Below is a small trained network, with its code and all its weights. Each question gives an input and a class and asks what happens when units are switched off, that is, made to give their printed mean instead of their output.

import numpy as np


def w(rows, s, z=0):
    codes = np.array(rows[::2]) - 128.0
    scale = np.full(codes.shape[1], s)
    scale[-1] = z or s
    return codes * scale


def f(y):
    return np.maximum(y, 0)


def log_softmax(a):
    a = a - a.max(-1, keepdims=True)
    return a - np.log(np.exp(a).sum(-1, keepdims=True))


def net(x, mask):
    res = np.array(x, float).reshape(1, 5) / 4 @ E
    y = f(res @ A[0][:, :-1].T + A[0][:, -1])
    res = res + np.where(mask, y, B[0][:, -1]) @ B[0][:, :-1]
    return log_softmax(res[-1] @ U[:, :-1].T + U[:, -1])


A, B = {}, {}
E = w([
[128,130,128,129,128,128,128,130,127,129],'x0',
[86,75,131,153,212,115,142,121,2,53],'x1',
[203,22,87,65,46,162,138,126,59,136],'x2',
[128,129,129,130,128,128,129,127,128,129],'x3',
[210,107,56,170,237,216,56,124,147,181],'x4',
],0.0094)
A[0] = w([
[52,157,145,145,231,110,131,131,90,97,115],'neuron 0',
[95,186,133,130,146,122,121,130,220,135,214],'neuron 1',
[189,102,111,113,127,152,104,120,158,147,80],'neuron 2',
[143,121,133,108,2,124,128,132,136,144,157],'neuron 3',
[166,128,110,140,117,152,120,132,130,143,75],'neuron 4',
[131,78,121,121,147,126,136,135,30,102,2],'neuron 5',
[135,149,147,141,125,126,139,128,145,146,124],'neuron 6',
[95,128,138,129,128,117,136,121,126,116,160],'neuron 7',
[130,121,113,135,177,137,96,127,134,136,84],'neuron 8',
[170,111,105,124,230,158,105,138,154,137,126],'neuron 9',
[114,153,125,128,136,121,126,141,156,138,166],'neuron 10',
[133,102,131,133,130,131,133,120,100,118,68],'neuron 11',
[81,123,135,118,83,105,136,134,131,103,249],'neuron 12',
[170,105,113,98,80,130,119,128,168,137,110],'neuron 13',
[182,124,119,147,178,144,128,119,131,157,140],'neuron 14',
],0.024,0.0067)
B[0] = w([
[149,193,86,169,198,126,224,180,53,130,252],'neuron 0',
[78,64,182,87,64,134,53,71,179,116,249],'neuron 1',
[136,132,143,137,163,119,55,181,36,139,188],'neuron 2',
[232,130,93,144,120,130,254,105,194,117,220],'neuron 3',
[122,162,140,133,124,124,85,155,95,160,161],'neuron 4',
[64,80,180,86,70,128,54,70,210,128,216],'neuron 5',
[120,96,131,112,121,126,93,118,123,116,158],'neuron 6',
[105,109,144,106,141,128,137,142,83,134,167],'neuron 7',
[140,123,57,123,119,127,164,97,170,110,180],'neuron 8',
[156,130,2,149,141,131,119,78,216,87,238],'neuron 9',
[97,110,142,101,116,122,117,110,161,143,174],'neuron 10',
[117,110,156,121,116,132,103,120,157,127,155],'neuron 11',
[77,133,182,116,118,136,231,95,107,106,208],'neuron 12',
[167,170,117,155,155,127,121,184,81,134,182],'neuron 13',
[164,128,83,134,108,125,43,187,151,177,200],'neuron 14',
],0.023,0.025)
U = w([
[78,79,255,53,64,126,132,61,147,134,250],'0',
[205,192,82,169,164,130,185,124,155,119,191],'1',
[98,85,128,100,105,134,13,83,205,152,71],'2',
[189,193,117,165,173,120,68,228,69,201,13],'3',
[83,203,184,135,187,111,187,151,21,127,105],'4',
],0.0078,0.0021)

Each question gives the input, the list of numbers given to net, and the class t.
The units are the neurons (one row each of A and B). Each row of codes is followed by its name. A weight is (code - 128) times the scale printed after its matrix; where a second scale follows, it is the last column's (A, B and U).
mask holds one flag per neuron, in row order. A switched-off neuron (its flag False) gives its mean, the last column of its row in B, instead of its output. The means were averaged over made-up inputs and are rounded, as every weight is.
A unit's drop is (log p(t) with every unit on - log p(t) with that unit switched off) / (log p(t) with every unit on - log p(t) with every unit switched off).
The circuit of an input: a set's keep is (log p(t) with only the set's units on - log p(t) with every unit switched off) / (log p(t) with every unit on - log p(t) with every unit switched off). Starting from the 12 units with the biggest drops (on a tie, the unit counted first), units are removed one at a time, each time the one whose removal leaves the highest keep (on an exact tie, the one counted first), for as long as the keep stays at least 0.8.
units of the circuit, in order: the units of the circuit, biggest drop first
most important unit: the unit with the biggest drop
top k neurons: the k neurons with the biggest drops, biggest first
drop of u: that unit's drop, to one decimal
input [5,-1,8,-3,-6], class 1: units of the circuit, in order => neuron 3
input [4,1,-8,4,-4], class 4: top 2 neurons => neuron 0; neuron 5
input [2,1,-2,-4,-6], class 4: units of the circuit, in order => neuron 5; neuron 9
input [5,0,1,2,7], class 3: top 3 neurons => neuron 1; neuron 5; neuron 2
input [-6,-6,-1,-5,-8], class 0: top 2 neurons => neuron 0; neuron 1
input [1,0,4,-6,-8], class 1: top 2 neurons => neuron 3; neuron 1
input [4,0,1,-3,-1], class 1: top 4 neurons => neuron 1; neuron 5; neuron 2; neuron 0
input [-4,-2,-4,-8,0], class 0: top 2 neurons => neuron 9; neuron 14
input [2,-4,0,-7,-1], class 0: top 2 neurons => neuron 0; neuron 9
input [6,0,2,2,-3], class 1: top 3 neurons => neuron 1; neuron 5; neuron 3
input [7,-8,1,-7,-3], class 1: top 2 neurons => neuron 3; neuron 5
input [2,1,-8,2,-7], class 4: top 2 neurons => neuron 0; neuron 5
input [8,8,0,6,-1], class 4: top 2 neurons => neuron 0; neuron 1
input [3,4,1,4,0], class 0: top 3 neurons => neuron 5; neuron 9; neuron 14
input [6,7,-3,2,-6], class 4: most important unit => neuron 0
input [-8,-7,7,2,-8], class 1: drop of neuron 3 => 3.6
input [-7,-7,2,1,0], class 1: drop of neuron 3 => 8.6
input [8,0,-7,-1,-5], class 0: drop of neuron 1 => 4.9
